Below is a small trained network, with its code and all its weights. Each question gives an input and a class and asks what happens when units are switched off, that is, made to give their printed mean instead of their output.

import numpy as np


def w(rows, s, z=0):
    codes = np.array(rows[::2]) - 128.0
    scale = np.full(codes.shape[1], s)
    scale[-1] = z or s
    return codes * scale


def norm(h):
    return h / np.sqrt((h * h).mean(-1, keepdims=True) + 1e-5)


def f(y):
    return y / 2 * (1 + np.tanh(0.7978845608 * (y + 0.044715 * y**3)))


def log_softmax(a):
    a = a - a.max(-1, keepdims=True)
    return a - np.log(np.exp(a).sum(-1, keepdims=True))


def net(x, mask):
    res = np.array(x, float).reshape(1, 6) / 4 @ E
    u = 0
    for l in range(2):
        y = f(norm(res) @ A[l][:, :-1].T + A[l][:, -1])
        res = res + np.where(mask[u : u + 14], y, B[l][:, -1]) @ B[l][:, :-1]
        u += 14
    return log_softmax(norm(res)[-1] @ U[:, :-1].T + U[:, -1])


A, B = {}, {}
E = w([
[160,161,5,108,43,221,198,121,152],'x0',
[161,119,66,55,166,163,83,168,164],'x1',
[148,145,169,216,74,75,154,178,165],'x2',
[72,114,82,107,188,110,115,34,192],'x3',
[16,145,72,152,83,244,50,91,130],'x4',
[231,102,162,212,171,180,86,136,248],'x5',
],0.0017)
A[0] = w([
[136,80,197,72,217,56,136,81,91,96],'L0N0',
[36,87,243,223,128,78,59,121,74,3],'L0N1',
[151,152,106,89,134,61,187,52,163,89],'L0N2',
[140,104,105,118,147,122,114,106,125,129],'L0N3',
[141,99,168,139,129,152,77,158,84,105],'L0N4',
[231,70,166,217,80,109,179,203,129,2],'L0N5',
[164,121,163,86,118,74,166,206,59,49],'L0N6',
[108,137,122,137,122,121,121,125,102,105],'L0N7',
[132,169,43,133,61,144,159,145,186,71],'L0N8',
[122,129,106,178,43,253,123,137,129,7],'L0N9',
[21,84,204,211,131,59,58,97,113,33],'L0N10',
[120,157,154,88,160,93,199,73,58,28],'L0N11',
[172,115,155,146,208,170,80,141,209,7],'L0N12',
[30,91,66,59,156,197,73,124,103,19],'L0N13',
],0.0035,0.0023)
B[0] = w([
[109,95,84,218,69,157,164,143,103,254],'L0N0',
[64,228,154,175,168,66,144,118,180,247],'L0N1',
[63,56,131,150,179,154,155,107,127,154],'L0N2',
[132,122,149,138,88,129,132,96,116,138],'L0N3',
[132,152,75,131,96,98,165,110,168,138],'L0N4',
[90,197,123,47,123,187,127,65,129,205],'L0N5',
[129,116,165,38,77,90,127,188,86,183],'L0N6',
[157,145,113,113,154,124,144,142,156,119],'L0N7',
[73,133,140,174,128,152,135,193,171,166],'L0N8',
[150,118,100,217,48,175,122,129,78,167],'L0N9',
[91,237,209,163,154,118,145,122,149,238],'L0N10',
[144,55,124,133,191,113,156,112,138,140],'L0N11',
[214,58,141,130,177,77,53,125,182,159],'L0N12',
[109,200,94,2,92,184,78,49,113,214],'L0N13',
],0.0034,0.0014)
A[1] = w([
[160,137,134,158,130,174,43,65,174,129],'L1N0',
[179,116,162,249,142,85,195,199,169,136],'L1N1',
[126,166,89,172,133,163,118,106,253,128],'L1N2',
[233,82,150,148,218,113,18,139,195,55],'L1N3',
[122,44,85,132,187,86,179,31,92,36],'L1N4',
[78,183,78,4,131,189,38,65,134,41],'L1N5',
[213,224,176,70,56,137,119,192,168,57],'L1N6',
[62,173,76,79,86,180,68,70,95,74],'L1N7',
[55,109,17,190,57,165,179,132,195,123],'L1N8',
[210,81,157,145,199,117,28,124,189,82],'L1N9',
[199,184,135,175,29,185,139,184,91,91],'L1N10',
[221,79,150,131,213,105,49,133,203,74],'L1N11',
[139,88,156,66,135,41,129,200,35,4],'L1N12',
[202,57,33,120,92,214,102,177,96,115],'L1N13',
],0.0039,0.0024)
B[1] = w([
[116,147,138,90,53,121,209,143,59,201],'L1N0',
[88,181,88,59,156,161,38,87,75,255],'L1N1',
[93,88,100,76,106,36,158,229,62,224],'L1N2',
[14,135,30,76,16,176,212,82,200,213],'L1N3',
[148,38,133,196,157,198,129,54,83,146],'L1N4',
[182,157,136,21,175,101,79,61,52,243],'L1N5',
[128,41,171,113,235,192,183,36,148,173],'L1N6',
[226,138,95,78,172,151,41,105,111,231],'L1N7',
[169,78,109,121,196,85,32,205,186,225],'L1N8',
[20,141,75,79,33,169,224,94,194,197],'L1N9',
[196,92,138,185,130,194,126,80,194,202],'L1N10',
[5,158,74,85,48,180,164,102,194,202],'L1N11',
[178,123,109,84,3,120,174,236,94,165],'L1N12',
[55,225,189,225,85,56,91,82,106,241],'L1N13',
],0.0035,0.002)
U = w([
[34,228,211,192,185,51,128,120,120,191],'0',
[188,146,94,254,70,188,51,173,154,126],'1',
[118,67,61,138,190,67,92,222,194,1],'2',
[163,173,82,20,161,151,29,60,54,192],'3',
[22,135,78,68,66,169,192,88,222,221],'4',
[120,1,99,165,208,110,185,64,66,38],'5',
[218,111,206,128,152,218,208,93,174,52],'6',
[184,99,154,75,70,70,198,247,42,126],'7',
],0.0096,0.0021)

Each question gives the input, the list of numbers given to net, and the class t.
The units are the neurons (one row each of A and B). Each row of codes is followed by its name. A weight is (code - 128) times the scale printed after its matrix; where a second scale follows, it is the last column's (A, B and U).
mask holds one flag per neuron, layer by layer. A switched-off neuron (its flag False) gives its mean, the last column of its row in B, instead of its output. The means were averaged over made-up inputs and are rounded, as every weight is.
A unit's drop is (log p(t) with every unit on - log p(t) with that unit switched off) / (log p(t) with every unit on - log p(t) with every unit switched off).
The circuit of an input: a set's keep is (log p(t) with only the set's units on - log p(t) with every unit switched off) / (log p(t) with every unit on - log p(t) with every unit switched off). Starting from the 12 units with the biggest drops (on a tie, the unit counted first), units are removed one at a time, each time the one whose removal leaves the highest keep (on an exact tie, the one counted first), for as long as the keep stays at least 0.8.
circuit, biggest first: the units of the circuit, biggest drop first
top k neurons: the k neurons with the biggest drops, biggest first
k most important neurons of layer l: the k neurons of layer l with the biggest drops, biggest first
drop when u is switched off: that unit's drop, to one decimal
input [3,8,8,-6,-8,1], class 6: circuit, biggest first : [L1N6]
input [1,8,6,5,-1,-4], class 2: circuit, biggest first : [L0N8; L1N8]
input [2,2,-1,4,-8,-2], class 5: circuit, biggest first : [L0N2; L1N4]
input [-3,-7,-1,5,-7,-7], class 5: circuit, biggest first : [L0N11; L1N4]
input [-7,2,-1,0,-5,-1], class 7: 2 most important neurons of layer 1 : [L1N12; L1N13]
input [-1,4,-8,0,-6,-1], class 5: circuit, biggest first : [L1N4; L0N0]
input [0,-3,5,5,-4,-8], class 5: circuit, biggest first : [L0N11; L1N4]
input [7,-2,3,4,-1,-7], class 2: top 2 neurons : [L1N8; L0N8]
input [4,-2,5,4,-5,-8], class 7: 2 most important neurons of layer 1 : [L1N12; L1N6]
input [2,2,-8,7,-6,-8], class 5: 2 most important neurons of layer 0 : [L0N11; L0N2]
input [4,-1,-6,-5,0,4], class 1: top 2 neurons : [L0N9; L1N13]
input [6,-3,7,-7,-4,6], class 6: top 3 neurons : [L1N6; L0N5; L0N0]
input [5,6,7,-6,-3,-2], class 6: top 2 neurons : [L1N6; L0N5]
input [8,4,5,6,1,6], class 2: circuit, biggest first : [L1N8]
input [-5,2,4,-3,4,3], class 4: 4 most important neurons of layer 1 : [L1N3; L1N9; L1N13; L1N11]
input [7,-5,2,5,-2,4], class 2: top 2 neurons : [L1N8; L1N2]
input [-1,0,-7,-3,-5,1], class 7: top 2 neurons : [L0N6; L1N12]
input [3,6,6,5,-5,-4], class 2: 2 most important neurons of layer 0 : [L0N2; L0N8]
input [0,-7,-6,0,-5,4], class 5: drop when L0N0 is switched off : 0.9
input [-1,-2,6,-6,3,4], class 6: 3 most important neurons of layer 1 : [L1N6; L1N10; L1N13]
input [5,-7,6,5,-6,-2], class 5: drop when L1N4 is switched off : 0.2
input [-8,5,-3,-4,1,4], class 4: drop when L0N2 is switched off : 0.0
input [-4,3,-6,6,4,6], class 4: top neuron : [L0N12]
input [7,7,7,6,-7,-6], class 2: 2 most important neurons of layer 1 : [L1N8; L1N0]
